(in the rows, 128 means zero)
[ 96 129  94 123 115 178 128 135  92 142 103  71  73  86 127 139 130 109
 145 139 168 160 119 108 168  59 171 168 167 127 116 114 158  98  68 138
 101 163 120 129  68 132 173  99  83] -> fared
[147 140 101 118 165 142 141 120 124 133 145 117 134 162 103 116 172 126
 111 129  99 134 114 142 163 162 112  97 136  86 141 104 107 125 147 160
 118 120 151 135 149 111 162  80 127] -> pon
[ 91 158 120 166 108 137 136 113 138 124 126 124 131 114 138 157 185 126
 126 139 117 121 129 160 139 135 110 119 125 149 134 162 153 142 120 123
 120  97 151 110 120 158 121 145 127] -> Dasi
[133 147 148 139  84 143 141 119 123  87 111 123 136 138 119 180 107 154
 106 160  94 121 130 122 144 121 115 139 103 131 143 148 147 116 154 132
 116 129 102 100 145 119 119 124 187] -> zave
[108 146 108 139  80 159  86 123 150 100 113  68 148 178  91 195 121 109
 118 120 132 128 140 162  63 123  76 183  87 138 181 160 113 109 187 145
  85 115 155 108 227 118 121 162 125] -> zave
[106 127  84 185 136 142 142 157  84 157 130 155 109 124  92 189 169 187
 102 128  93 206 136  85 109 119 116 131 140  88  78 141 134 135  73 148
 137 153 101 125 146 100 122 161  54] -> Tepo
[133 170 195 120 116 135  79 141 177 102 135 112 100 128 136 101 151 129
 163 172 137 111 147 120 164 167 146  94 101 186 136 115 157 133 138 134
 125  43 138 166 116 178  93 115 105] -> Tepo
[146 150 114 142 164 138 134 112  96 128 144 146 145 164 133 126 111 161
 154 153 162 134  90 161 165 177 176 105  94 139 139 118 118 133 144 122
 148 147 138 126 155 137 116  95 126] -> budu
[126 123 151  93 187  84 112  99 134 141 180 134 151 142 131  97 102  71
 131 137 110  51  92 133 100 123 168 115 123 123 118 131 126 136 124 140
 136 102 166 122  90 151 174  53  94] -> Dasi
[129 141 121 136 143 125 112 130 102 120 128 143 153  99 165 154 118 156
 106 157 121 150 108 116 133 137  78  93 170 126 166 133 108 134 129 135
 136 129 156 131  87 124 145 133 138] -> Boni
[101 131 149 111 128 148 123 169 129 104 132 128 115 148  88 136 141 101
 130 153 112 187 141 126 178  75 133 115  96 109 155  70 138 109  60 137
 109  97 130 153 127 111 126 123 110] -> vum
[127  95 200 117  67 153  86  83 121 103 117 132 113 118  75 133  97  64
  88  98 109 135 121 132  73 146  91 137 149 115  89 166  88 111 188 134
 120 110  82  94 193  76 131 101 106] -> zave
[122 124 100 100 144 107 116 121  59 152 174 192 169 114 144 107 120 172
 128 147 162 139 138 123 170  78 185 107 136 207  91 115 153 114  62 136
 125 116 128 174  53 151 121 139 145] -> rif
[131 152 103 123  87  87 126 142 120 125 177 135 192 134  90 129 108 160
 131 106 124  78 110 152 158  68 123 129  78  95 105 100 117 163 180 146
 164  60 125 136 148 184 108 112 106] -> budu
[139  95 167 133 122 106 110  98 119  96 170 139 132 144 142 153 126 131
 112 167  92 150 159 144  79 137 139   4  66 124 123 148  45 174 176 120
 102 106 178 127 171 172 147 141  96] -> Dasi
[ 96 150 119 162 166 147 118 121 154 124 123 120  96 129 150 151 133 110
 112 164 114 132 127 127 141 117 118 160 143 130 167 146 173 125 118 131
 132 130 137  91 159 128 142 141 114] -> Segut
[116 137 122 149  78 150  90 147 135 122 127 129 120 123 147 161 121 133
 116 153 149 147 122 114 108 105  90 126 131 150 106 165 140 123 134 117
 141 103 111 129 111 138  94 159 102] -> Tepo
[126 149 117 118 151 108  85 153 136 121 121 127 139 133 108 113 176 129
 126 166 163 143 103 163 159 146 128 106 143  83 125 167 101 146 160 137
 138 121 154 103 138 121 172 128  83] -> Movos
[137 152 113 131 181 137 133 115 111 104 146 150 133 135 144 140 122 132
 152 125  98  84 146 130 166 161 129 130  89 104 104 157 111 133 136 139
 110 146 134 121  83  96 161 115 142] -> rif
[127 130 116 125  95 143  98 121 146 104 135 138 145 166 135 161  76  99
 115 140 126 131 124 121 150 105 158 148 120 125 144 130 151 112 133 129
 102 174 137 125 151 111 137 131 155] -> Segut
[106 135 131 126 118 168 150  77 110 104 152 145 137 110 135 165  98 119
 117  92  99  62 148 164 144 147 103 138 147 174 119 127 159 126 177 150
 135 105 123 137  94 109 119 146  87] -> Boni
[130 152 118 146 145 153 194 103 104 133 121 154 129 114 130 157 121 152
 127 156 102  80 136 131 109 123  99 139 155  93 137 146 120 149 140 157
 105 148 146 133 129 101 146 150  88] -> Movos
[168 120 144 156 146 171 148  52 101 108 112 157 134 171 132 123 130 117
 115 151 136 107 102 150  73 148  45  53 181 130 121 141 114 138  88 149
 163  80 107 137 186  80  58 141  35] -> pon
[167 135 101 174 121 116 103 110  94 152 134 115  66 155 105 156  69 175
 115 144 167 172  89 153 122 160  63 108 101 169 146 120 112 147  59 187
 141 144  96 129 123 110 140 202  61] -> Tepo
[113 140  37 153  83 187 190 102 109 114 188 146 136 137 143 169  80 127
  98 109  85 132 172 140  92  90  96 206 135 150 110 147 149 163 118 159
 126 171 123 129 155 177 147 145 101] -> vum
[160 134 194 142  90 177 150  96  49 109 131  93  94 168 208 118  86 140
 146 126 114  20 147  91 170 116 123 118 100  84 180 120  96 103 126 153
 114 133 130 131 144  80 140 168  83] -> zave
[121  93 108 127 108 104 144 135 106 137 133 155 176 139 136 108 126 120
 111 130 128 161 120  83 131 134 117 112 108 112 113 127 122 134  72 128
 138 140 112 127 116 147 138 128 169] -> vum
[145 114 219 107  85 102  48 164 175 100 121  74  88 104 110 168 130 128
 139 123 120 157 142  88  71  85  91 121 134 181  85 128 158 100  82 124
 158 124 115 103 158 120 148 101 163] -> zave
[100 130 154 121  79 165 118 135 128 145 105 134 139 101 125 143 162 135
 144 149 118 152 141 161 142 108 141 110 116 141 110 123 150 142 100 132
 101 112 113 123 101 120 118 164  98] -> vum
[111 149 123 141 127 161 154 106 103 120 133 119 146 161 126 163  61 127
 119 124 113 150 135 105 169 102 147 172  92 120 132  82 158 115 136 135
 160 155 120 128  95 112 161 157 120] -> vum
[112 136 112 109 140  93 155  97  73 141 143 170 213 154  86  97 102 140
 126 108 149 129 124 137 174 128 129 109 116 124 146  99 141 155 124 138
 163 124 134 120 145 169 143 142 178] -> vum
[102 129 131 133 159  90  42 146 136 116 144 177 133 131 113 167 113 122
  95 161 100 124 106 136 113 181  75  81  93 128 112 172 103 119 137 136
 122 120 153 111 111 121 135 128  95] -> Tepo
[133 119 171  97 153 140  69 104  67 119 173 161 195 110 135  63 176 124
 138 108 139  17 165 135 154 139 129 102 133 101 101 202  98 133 208 142
 146  76 143 120 143 146 151 123 145] -> budu
[103 105 136 106 140 108 107  87 141 138 105 143 137 101  72 160 114 105
 170  54 129 144 149 181 108 148 141  67 104 145  65 126 130 162 156 113
 103 131 115  90 128 128 146 150 116] -> rif
[ 93 110 109 159 122 141 146 109 139 146 125 156 108  93 157 169  96  89
 155 118 134 157  88 159 138 124 123 108  97 159 163 156 142 118 141 104
  86 156 149  95 158 109 113 111 190] -> Segut
[168 173 202 160  63 173  88  98 170 140 101 133  90 129 104  99 138 127
 148 136  99 187 120 135 103 148 140 105 124 123 116 155  98 192 125 165
  99 148 125 105 146 143 168 155 147] -> Tepo
[137 117 130 178 136  92 114 166 129 143 143 107  91 140 131 122 114 138
 107 140 141 125 112 112 112 149 141 107 100 125 175 104 103 106 103 124
 128 113 115 124 145  89 136 126 109] -> budu
[105 146 173 142 174  92 177  61  89 146 119 129 114  94  95 141  95 165
 103 185 118 134 126  91 174 106 144 201  90 133  88 104 102 143 104 167
 105 141 155 135  77 126 197  82 191] -> Movos
[135 132 169 116 174 127 144 100 151 133 124 129 100 125 144 109 130 122
 126 133 113  98 134 116 126 196 133 117 119 131 105 106 121 132 136 106
 158 137 136 148 100 138 112 128  82] -> Dasi
[ 85 140 144 137  97 125 159 100 144 116 122 154 123 131 125 135  78 108
 104 164 118 107 137  85 154 122 163 187  98 126 110 105 130 129 135 116
 102 135 126 143 109 137 110 107 116] -> Segut
[122 145 133 135 125 138 125  83 128 120 134 115 153 110 162 169 121 145
 100 166  95 103 143 149 139 140 127 145 130 126 135 145 129 152 165 129
 101 123 150 135 127 167 126 115 154] -> Dasi
[110 160  98 173 138 142 137 106 144 146 141 112 156 110 176 155 157 154
 109 142 122 176 128 111 112 153 159 178 125 126 114 160 108 158 172 110
 131 111 167 154  78 138 118 155  93] -> Dasi
[112 116  86 122 136 106 119 118 166 108 145 129 131 139 134 164  93 113
  79 127 108 129 172  84  94 142 111 162 126 118 100 152 127 139 123 110
 107 181 139 114 123 135 149 146 157] -> Segut
[130 106  98 122  98 130 110 150 101 114 157 153 122 123 127 134 122 109
 128 140 128  86 130 118 115  92  90 109 154 130 103 164 114 122 108 144
 123 127 137 137 131 150 126 110  93] -> vep
[114 123 135 115 130 119 153 132 117 120 157 138 119 131 148 143 149 148
 125 122 126 109 114 123 124 126 114 113 116 150 122 152 112 129 159 123
 154 150 158  99 140 123 160 114 122] -> zave
[117 165  85 174  75 119 132  84 134 101 150 102 114 131 131 163  69 113
  70 162 113 100 141 198  94 100 109 140 145 122 152 154 120 176 147 119
 110 103 119  91 178 188 111 116  86] -> Dasi
[ 89 125 112 147 143 114 127 142 137 131 127 153 123 136 134 177 107 110
 116 152 119 142 105  79  99 150  72 125 123 123 131 139 140 115 117 123
 143 158 143  98 111 124 161 145 106] -> Segut
[146  77 223  63 223  97  96 126 149  94 135 150 133 140 119  93 144 106
 136 150  89  63 171 110 131 109 100 128 100  70 121 160 120 178  93 164
 136  85 123 127 157 160 144 155 149] -> Movos
[158 126 119 115 144  81  78 150  80 135 153 122 108 112 136 129  53 156
 138  97 154 113 118 176 137 117  68  74 121 126 169 121  88 138  64 130
 137 160 134 127 125  95 111 177 141] -> fared
[118 142  87 144 110 104 129 140 137 124 136 115 131 127 121 151 125 133
 123 111 136  87 137 134 157 146 122 140 107  88 111 150 121 124 158 115
 117 152 122 104 129  75 128 137 112] -> Segut
[162 179 156 189 116 160 189 110  42 139 137 101 112 101 148  68 143 197
 123 183 121 155 180  65 121 183 138 118 139  91 146 132  57 156 137 129
 124  84 106 159 126 123  98 142 131] -> fared
[114  85 168 126 129 117 105 115 132 105 166 143 126 127 121 133 143 105
  80 109 138 137 145 138 144 123 137 147 185 136 122 161  86 153 185 127
 128 103 140 140 155  57 144 124 151] -> vep
[136 225 144 159 118 159 137  82 183  81 138 160 101 152  67  84  83  85
 151 127 133 129 141 141  94 125 123 191  92 181  99 150 104 155 103 133
 130 109 158 141 104 150  94  99 128] -> pon
[112 124 106 155 121 151 127 128 113 115 150 121 106  94 152 124 146 127
 110 120 102  82 167 109 123 144 117 172 132 143 127 165 122 114 122 150
 107 137 139 152 141 127 124 124 115] -> fared
[128 158  82 174 174 186 160 111 147 119 146 128  78  88 115 136 135  90
 140 130 106 170 140  92  99 139  82 152 138 134 144 176 140 114 164 141
 119 136 145 114 140 123 161 120 128] -> Segut
[106 139 106 128 146 154 151 133 147 101 127 165 114 113 111 153 114 113
 108 156 127  99 145 125 121 111 103 179 131 143 145 170 133 114 190 141
 125 168 156 133 135 141 164 145 125] -> Movos
[115 162 145 138 102 155 150 120 103 149 134 155  94 113 115 122  66 131
 125 150 114 116 143 145 121 133 138 195 108 144 116 116 110 132 160 123
 119 146  87 121 125 141 127 113 131] -> rif
[126 122 124 135 181 130 148 119 145 132 121 121 130 116 107 132 173 122
 137 160 129 114 132  65  91 142  79 118 123 133 101 148 153 106 119 141
 146  97 127 128 112 105 129 137 101] -> Segut
[ 95 133  87 109  45 139 169 110 106  81 145 123 177 143 166 202  89 128
 102 103 132  82 136 143 183  48  93 110 164 125 178  91 123 138 144 135
  81 160 190 145 100 128 169 126 185] -> Boni
[115 146 125 144  75 133 138 119 119 128 135 170 146 121 104 172 110 145
 100 156 108 133 120 130 110 121 138 133 176 153  88 145 125 145 136 132
 108 143 130 130  77  97 134 124 128] -> vep
[108 162 137 122  84 170 117  82 118 109 111 143 115 131 133 168 130 145
 111 142 105  35 138 147 184 119  59 142 128 142 103 140 148 125 132 167
 107 173 154 121 122 149 155 137 139] -> Tepo
[112 150 168 183 128 153 121 125 121 123 113 166 138 102 152 135 162 146
 122 167 100 114 110  78 141 170 120 101 117 123 134 122 107  95 157 130
 130 106 163 157 125 110 119 109  95] -> budu
[140 137 102 147 155  81  74 158 114 160 184 111 117 131 136 124  85 143
 145 154 167 186  97 117 130  82 155 141  54 154 136 132  95 114  94 138
 132 125 165 137 118 110 140 127 127] -> Segut
[145 136 153 138 119 158  71 144 168 128  69 166 135 134 120 152 187 173
 107 167  90 120 146 154 115 128 132  97 151 118 124 172 169 143  74 134
  98 150  97 120 160  96  61 198 131] -> Tepo
[154 136 145  82 145 138  88 101 111  68 136 120 113 114 158 121  36 107
 155 161 131 132 151  86 113 127  88  95 119 114  88 113  88 160 100 126
 147 122 142 148  80 241 127  96  61] -> Boni
[158 175 172  68 125 162  74 134 119 160 138  80 126 108 160 102  95 139
 163 132  93  86 147 140 112 175 157 156 162  71 108  89  79 146 130 131
  88 159 155 168 105 113 124  87  85] -> fared
[108 136 136 115 125 113 169  93 110 124 122 143 129 102 158 157  93 150
 118 150 113  98 105  96 121 155  66 140 113 134 114 140 102 149 134 131
 121 133 144 114  70 155 141 119 129] -> zave
[146 180 142 139 165  93 139 121 192 110 133  82 119 172 170 131 103 117
 151 138 104 116  90 146 195 161 179 125  86  96 125  74 145 161 100 119
 127  72 113 118  48  78 132  89 120] -> rif
[123 152 146 159 137 117 133 116 115 120 131 133 139 153 116 144  99 143
 132 141 133 115  94 121 160 109 143 124 110 115 156  78 130 133 102 146
 138 103 140 139 128 120 132 118  99] -> budu
[119  99 135 131 136  86 136 150 118 145 138 120 148 133 111 170 124 140
 155 117 143 150 115 103 111 154 158 144 103 137 118 120 143 130 117 120
 143 147 121 140 135 138 132 103 140] -> Dasi
[122  99 139 113 106 124 183 105 132 122 118 147 157 151 104  76 141  98
 122 120 155 110 139  97 131 142 148 131 126 137 112 124 142 142  90 130
 137 128  91 126 106 122 139 134 147] -> vum
[100 149 137 148 100 133 131 123 110 124 103 133 144 115 114 143 156 161
 128 138 114 138 128 123 147 145 112 105 135 115 137 132 129 165 127 149
 134 130 136 114 121 161 151 173 109] -> fared
[125 104 120 104 155 103 120 134 113 129 155 131 152 171 109 120 125 101
 124 116 175 158 108 142 146 124 149 141 149 126 120 132 149 123  99 130
 152 106 117 132 145 102 131 126 138] -> Movos
[123 157 129 111 142 118 100  88 154 105 146 106 118 107 119 117  62 101
  97 118 142  94 140 139 164 105 141 138 143 141 143  82 123 127 157 119
 108 106 157 144  93 155 153  95 141] -> budu
[118 168 170 164 163 132 154  91  74 115  84 147 154  44 168 110 185 198
 163 179 147 118 165  83 233  80 149 109 206 100 156 174 140 200 136 131
 125  92 162 125  99 190 144 137 200] -> vep
[163 154 216 152 128 110 139 110 136 121 102 104 115 186  83 100  65 146
 140 151 129  95 146  50 103 135 137 113  50 140 172  32 107 108 106 142
 146 125 139 158 145 141 140 155 157] -> budu
[100 166  97 163 125 141 108 146 140 116 141 135 134 121 116 173 107 128
 122 134 140 181 143 118 134 132 122 168 136 145 152 159 170 125 155 115
 135 113 115 115 120 114 115 178 130] -> Segut
[113 144 118 108 116 128 141 123 111 106 141 162 139 145 122 152  95 126
 137 138 122 125 124 133 180 114 114 115 118 140 125  92 143 137 105 144
 116 115 120 145  84 156 145 125 130] -> rif
[119 164 134 108 169 134 156 131 148 143 168 160 146 179 121 103 130 113
 115 150 119 119  94 133 127 161 164 160 124 147 115 115 128 124 138 121
 154  95 137 142  55  89 118  87 116] -> pon
[104 124  84 159  99 175 144 129 131 152 151 127 112 130 136 152 138 123
  94  98 116 193 148 114 105 111 147 190 115 149 109 151  99 117 168 123
 108 161 146 137 116 111 150 142 149] -> pon
[112 140 113 155 132 172 130 128 123 129 115 136 128 146 149 125 139  92
 153 103 154 132 108  83 138  98 127 163 125 119 149 147 113  95 123 137
 123 156 179 148 101  98 157 125 119] -> pon
[ 95 149 140 153 151 116 111 161 124 127 114 133 138 136 125 159 150 116
 166 148 111 117  98 116 152 148 120 128 125  92 137 137 131 125 120 125
 128 109 162 112 137 120 125  82 126] -> vep
[ 93 153 142 145 137 138 137 119 112 136 104 131 122 125  90 164 114 135
 151 133 173 136  88 141 191 137 129 188  97 131 116 113 136 110 165 157
 150 109 135 154  85  74 137 164  37] -> Movos
[109  84  83 115 103 141 109 136 100 114 164  94 111 116 135 187 100 111
 112  93 118 138 144 169 126 133 110 113 119 114 119 142 102 131 150 132
  88 133 117 129 133 100 134 138  92] -> fared
[116 129  72 178 119 114 134 132 138 132 143 113 137 119 124 151 147 125
 107 116 126 175 132 102 131 166 106 119 131 118 131 155 151 126 155 125
 131 102 110 104 146 117 131 149 139] -> Segut
[126 143  84 101 169 115 129 153 137 160 106 170 156 120 102 131  82 123
 140 171 166 191  88 130  82 142 141 124 139 138 150 124 121 113 120 100
 108 169 159 148 115 150 107 115 151] -> Movos
[147 121 147 113 111 100 130 135 121 116 144 105 137 128 134 123 125 131
 139 137 137  86 147  94 139 139 115 110 139 125  98 126 112 135 121 123
 123  90 127 150  88 118 115 106 160] -> vep
[126 152  85 136 127 136 146 126 131 111 148 139 154 103 106 153 144 144
 113 107 110 161 128 158 120 118 122 105 170  99 120 160 114 177 136 130
 113 109 128 127  83  79 119 159 114] -> fared
[108 123 152 110 146 141 151 126 100 124 144 150 137 147 139 119 120 121
 137 161 145 134 138 117 117 131 116 130 141 148 122 112 142 136  56 123
 150 120 119 138 115 122 116 125  97] -> vum
[103  99 189 132  88  81  91 108 117  80 114 114 139 138 105 181 117 123
 145  95 168 186 103 122 176 136 170  96 125 127 103 122 125 155 108 130
 122  92 114 115 139  85 140 114  84] -> zave
